Below are the code and all the weights of a small trained network. Each question names an input and a class and asks about switching units off, where a switched-off unit gives its printed mean instead of its output.

import numpy as np


def w(rows, s, z=0):
    codes = np.array(rows[::2]) - 128.0
    scale = np.full(codes.shape[1], s)
    scale[-1] = z or s
    return codes * scale


def f(y):
    return y / 2 * (1 + np.tanh(0.7978845608 * (y + 0.044715 * y**3)))


def log_softmax(a):
    a = a - a.max(-1, keepdims=True)
    return a - np.log(np.exp(a).sum(-1, keepdims=True))


def net(x, mask):
    res = np.array(x, float).reshape(1, 4) / 4 @ E
    y = f(res @ A[0][:, :-1].T + A[0][:, -1])
    res = res + np.where(mask, y, B[0][:, -1]) @ B[0][:, :-1]
    return log_softmax(res[-1] @ U[:, :-1].T + U[:, -1])


A, B = {}, {}
E = w([
[34,3,165],'x0',
[203,106,8],'x1',
[157,51,28],'x2',
[66,119,37],'x3',
],0.0061)
A[0] = w([
[53,184,228,205],'neuron 0',
[56,59,224,161],'neuron 1',
[148,238,255,220],'neuron 2',
[31,251,211,207],'neuron 3',
[72,231,223,123],'neuron 4',
[175,114,131,21],'neuron 5',
[166,96,124,3],'neuron 6',
[216,106,46,224],'neuron 7',
[227,131,26,248],'neuron 8',
],0.0069,0.005)
B[0] = w([
[168,43,232,226],'neuron 0',
[25,79,192,202],'neuron 1',
[254,110,237,254],'neuron 2',
[248,14,224,240],'neuron 3',
[217,142,208,196],'neuron 4',
[212,101,218,109],'neuron 5',
[197,97,205,107],'neuron 6',
[172,152,35,226],'neuron 7',
[185,159,38,252],'neuron 8',
],0.0064,0.0066)
U = w([
[210,221,65,158],'0',
[67,122,14,241],'1',
[2,60,147,37],'2',
[94,209,146,2],'3',
[81,82,30,3],'4',
[175,78,70,207],'5',
[196,154,196,63],'6',
[115,76,159,253],'7',
],0.0072,0.0048)

Each question gives the input, the list of numbers given to net, and the class t.
The units are the neurons (one row each of A and B). Each row of codes is followed by its name. A weight is (code - 128) times the scale printed after its matrix; where a second scale follows, it is the last column's (A, B and U).
mask holds one flag per neuron, in row order. A switched-off neuron (its flag False) gives its mean, the last column of its row in B, instead of its output. The means were averaged over made-up inputs and are rounded, as every weight is.
A unit's drop is (log p(t) with every unit on - log p(t) with that unit switched off) / (log p(t) with every unit on - log p(t) with every unit switched off).
The circuit of an input: a set's keep is (log p(t) with only the set's units on - log p(t) with every unit switched off) / (log p(t) with every unit on - log p(t) with every unit switched off). Starting from all 9 units, units are removed one at a time, each time the one whose removal leaves the highest keep (on an exact tie, the one counted first), for as long as the keep stays at least 0.8.
units of the circuit, in order: the units of the circuit, biggest drop first
unit that matters most: the unit with the biggest drop
top k neurons: the k neurons with the biggest drops, biggest first
drop when u is switched off: that unit's drop, to one decimal
input [-3,1,5,8], class 1: units of the circuit, in order	(neuron 2; neuron 3)
input [6,-4,2,0], class 2: units of the circuit, in order	(neuron 1; neuron 2; neuron 8)
input [5,-7,5,-6], class 2: units of the circuit, in order	(neuron 1; neuron 8)
input [-1,3,-1,8], class 1: unit that matters most	neuron 2
input [3,-2,6,-2], class 2: units of the circuit, in order	(neuron 8; neuron 2; neuron 3)
input [6,-3,6,0], class 2: top 2 neurons	(neuron 1; neuron 8)
input [-6,1,0,7], class 1: top 3 neurons	(neuron 2; neuron 4; neuron 3)
input [-6,2,4,8], class 1: units of the circuit, in order	(neuron 2; neuron 3)
input [6,-6,1,5], class 2: top 2 neurons	(neuron 1; neuron 2)
input [3,-3,4,0], class 2: top 2 neurons	(neuron 8; neuron 2)
input [1,-7,8,3], class 2: top 3 neurons	(neuron 8; neuron 7; neuron 2)
input [2,1,4,7], class 1: drop when neuron 3 is switched off	0.2
input [7,-3,2,-5], class 2: drop when neuron 8 is switched off	0.1
input [6,-8,7,1], class 2: unit that matters most	neuron 1
input [3,6,4,5], class 1: drop when neuron 0 is switched off	0.1
